Below is a small trained network, with its code and all its weights. Each question gives an input and a target symbol and asks what happens when units are switched off, that is, made to give their printed mean instead of their output.

import numpy as np


def w(rows, s, z=0):
    codes = np.array(rows[::2]) - 128.0
    scale = np.full(codes.shape[1], s)
    scale[-1] = z or s
    return codes * scale


def norm(h):
    return h / np.sqrt((h * h).mean(-1, keepdims=True) + 1e-5)


def f(y):
    return np.maximum(y, 0)


def softmax(a):
    e = np.exp(a - a.max(-1, keepdims=True))
    return e / e.sum(-1, keepdims=True)


def log_softmax(a):
    a = a - a.max(-1, keepdims=True)
    return a - np.log(np.exp(a).sum(-1, keepdims=True))


def net(x, mask):
    ids = ['βγδεζσφ'.index(c) for c in x.split()]
    T = len(ids)
    res = E[ids] + P[:T]
    r = norm(res)
    for j in range(3):
        rows = slice(3 * j, 3 * j + 3)
        q, k, v = (r @ M[0][rows].T for M in (Q, K, V))
        z = softmax(np.where(np.tri(T) > 0, q @ k.T / 3**0.5, -1e9)) @ v
        o = O[0][rows]
        res = res + np.where(mask[j], z, o[:, -1]) @ o[:, :-1]
    y = f(norm(res) @ A[0][:, :-1].T + A[0][:, -1])
    res = res + np.where(mask[3:11], y, B[0][:, -1]) @ B[0][:, :-1]
    return log_softmax(norm(res)[-1] @ U[:, :-1].T + U[:, -1])


Q, K, V, O, A, B = {}, {}, {}, {}, {}, {}
E = w([
[161,108,11,253],'β',
[106,87,200,193],'γ',
[41,142,103,184],'δ',
[49,148,100,175],'ε',
[154,247,74,86],'ζ',
[74,36,51,176],'σ',
[43,136,113,182],'φ',
],0.0046)
P = w([
[55,24,79,5],'0',
[48,51,107,48],'1',
[47,71,110,75],'2',
[55,95,110,95],'3',
[62,117,108,107],'4',
[63,134,111,118],'5',
[66,147,118,134],'6',
[66,154,139,142],'7',
[63,171,147,158],'8',
[71,184,157,170],'9',
[71,194,169,182],'10',
[84,208,181,198],'11',
[92,214,207,207],'12',
[96,195,208,218],'13',
],0.0034)
Q[0] = w([
[113,143,141,168],'h1',
[205,128,117,78],'h1',
[114,161,83,159],'h1',
[98,99,125,130],'h2',
[72,108,139,157],'h2',
[88,116,105,163],'h2',
[134,119,176,63],'h3',
[117,140,160,139],'h3',
[4,197,78,194],'h3',
],0.016)
K[0] = w([
[145,135,193,213],'h1',
[70,40,28,54],'h1',
[120,196,118,155],'h1',
[47,121,209,240],'h2',
[57,121,101,198],'h2',
[82,104,103,230],'h2',
[174,19,88,78],'h3',
[162,168,41,161],'h3',
[179,229,189,253],'h3',
],0.0081)
V[0] = w([
[87,140,57,138],'h1',
[168,93,161,156],'h1',
[216,165,184,93],'h1',
[188,79,138,151],'h2',
[38,9,128,148],'h2',
[99,176,202,73],'h2',
[100,226,164,124],'h3',
[1,173,114,58],'h3',
[66,71,216,81],'h3',
],0.0064)
O[0] = w([
[106,24,199,145,186],'h1',
[106,208,112,158,101],'h1',
[128,169,84,69,16],'h1',
[68,162,120,114,85],'h2',
[185,131,111,41,255],'h2',
[113,90,41,160,84],'h2',
[150,72,166,85,143],'h3',
[154,162,254,111,207],'h3',
[217,167,160,176,116],'h3',
],0.0061,0.0072)
A[0] = w([
[199,207,167,172,157],'n1',
[32,157,117,63,150],'n2',
[6,99,184,161,115],'n3',
[79,196,183,52,76],'n4',
[203,74,96,40,254],'n5',
[103,207,218,50,200],'n6',
[134,157,115,120,83],'n7',
[255,70,77,99,144],'n8',
],0.0054,0.0031)
B[0] = w([
[113,187,94,149,183],'n1',
[95,93,137,124,140],'n2',
[161,151,87,195,211],'n3',
[59,135,188,97,154],'n4',
[3,239,89,115,226],'n5',
[102,148,33,178,254],'n6',
[180,110,133,146,128],'n7',
[64,159,98,98,170],'n8',
],0.0051,0.005)
U = w([
[66,127,125,32,253],'β',
[67,135,133,138,82],'γ',
[86,25,3,217,184],'δ',
[248,79,155,200,137],'ε',
[214,246,7,131,89],'ζ',
[212,109,196,142,2],'σ',
[220,122,203,137,38],'φ',
],0.0063,0.003)

Each question gives the input, a string of symbols that net reads in full, and the target symbol t.
The units are the heads (3 rows each of Q, K, V and O) and the neurons (one row each of A and B). Each row of codes is followed by its name. A weight is (code - 128) times the scale printed after its matrix; where a second scale follows, it is the last column's (O, A, B and U).
mask holds one flag per unit, heads first, then neurons. A switched-off unit (its flag False) gives its mean, the last column of its rows in O or B, instead of its output. The means were averaged over made-up inputs and are rounded, as every weight is.
A unit's drop is (log p(t) with every unit on - log p(t) with that unit switched off) / (log p(t) with every unit on - log p(t) with every unit switched off).
The circuit of an input: a set's keep is (log p(t) with only the set's units on - log p(t) with every unit switched off) / (log p(t) with every unit on - log p(t) with every unit switched off). Starting from all 11 units, units are removed one at a time, each time the one whose removal leaves the highest keep (on an exact tie, the one counted first), for as long as the keep stays at least 0.8.
units of the circuit, in order: the units of the circuit, biggest drop first
k most important neurons: the k neurons with the biggest drops, biggest first
heads that matter: for each layer, one digit per head in row order, 1 if its drop is at least 0.15 and else 0, layers parted by /
drop when u is switched off: that unit's drop, to one decimal
input ζ φ ε φ β γ γ ε, target ζ: heads that matter => 101
input β δ β γ β, target ζ: units of the circuit, in order => h3; h2
input ζ φ β, target β: heads that matter => 010
input γ φ β δ φ δ σ β γ δ δ γ σ, target ζ: units of the circuit, in order => h1
input σ ζ ε β β γ δ σ β ε, target δ: units of the circuit, in order => h3; n3
input ε β φ ζ ε σ φ φ φ ζ φ γ β δ, target δ: units of the circuit, in order => h3; h2
input σ ε β σ γ ζ β σ β ζ, target δ: heads that matter => 011
input φ δ ζ ζ φ β β γ ζ σ, target β: units of the circuit, in order => h1; h3; h2
input β γ ε φ γ β, target ζ: units of the circuit, in order => h3; h2; n8
input ζ ζ σ γ β φ β β φ, target δ: heads that matter => 001
input γ γ ε β σ σ φ δ δ σ β σ β β, target δ: heads that matter => 001
input ζ ζ ζ ζ γ σ β ε, target δ: 3 most important neurons => n3; n6; n5
input φ β σ σ β σ δ φ γ ε γ φ, target ζ: heads that matter => 100
input φ β σ ε γ, target ζ: units of the circuit, in order => h1; h3; h2
input γ γ β φ γ β β γ, target δ: units of the circuit, in order => h3
input γ φ φ σ γ δ, target ζ: units of the circuit, in order => h3; h1; h2
input σ ε γ, target ζ: units of the circuit, in order => h3; h1; h2; n1
input ε γ δ ζ β ζ, target δ: heads that matter => 010
input ε β ζ φ γ φ, target ζ: heads that matter => 111
input β γ γ β β σ δ δ ζ ζ ε γ γ δ, target ζ: heads that matter => 100
input ε φ ζ ζ β, target β: heads that matter => 000
input β β ε φ ζ δ φ γ β φ ε σ γ σ, target ζ: heads that matter => 100
input γ ε β φ ε δ ζ γ β β β ζ γ, target δ: most important neuron => n6
input ε ζ β β ε ε δ ε φ δ φ ζ β φ, target δ: drop when n8 is switched off => 0.0
input φ β δ ε ζ φ φ γ β φ σ ε β δ, target δ: drop when n3 is switched off => 0.1
input γ δ φ β γ β β ζ β β β β β β, target δ: drop when h2 is switched off => -0.1
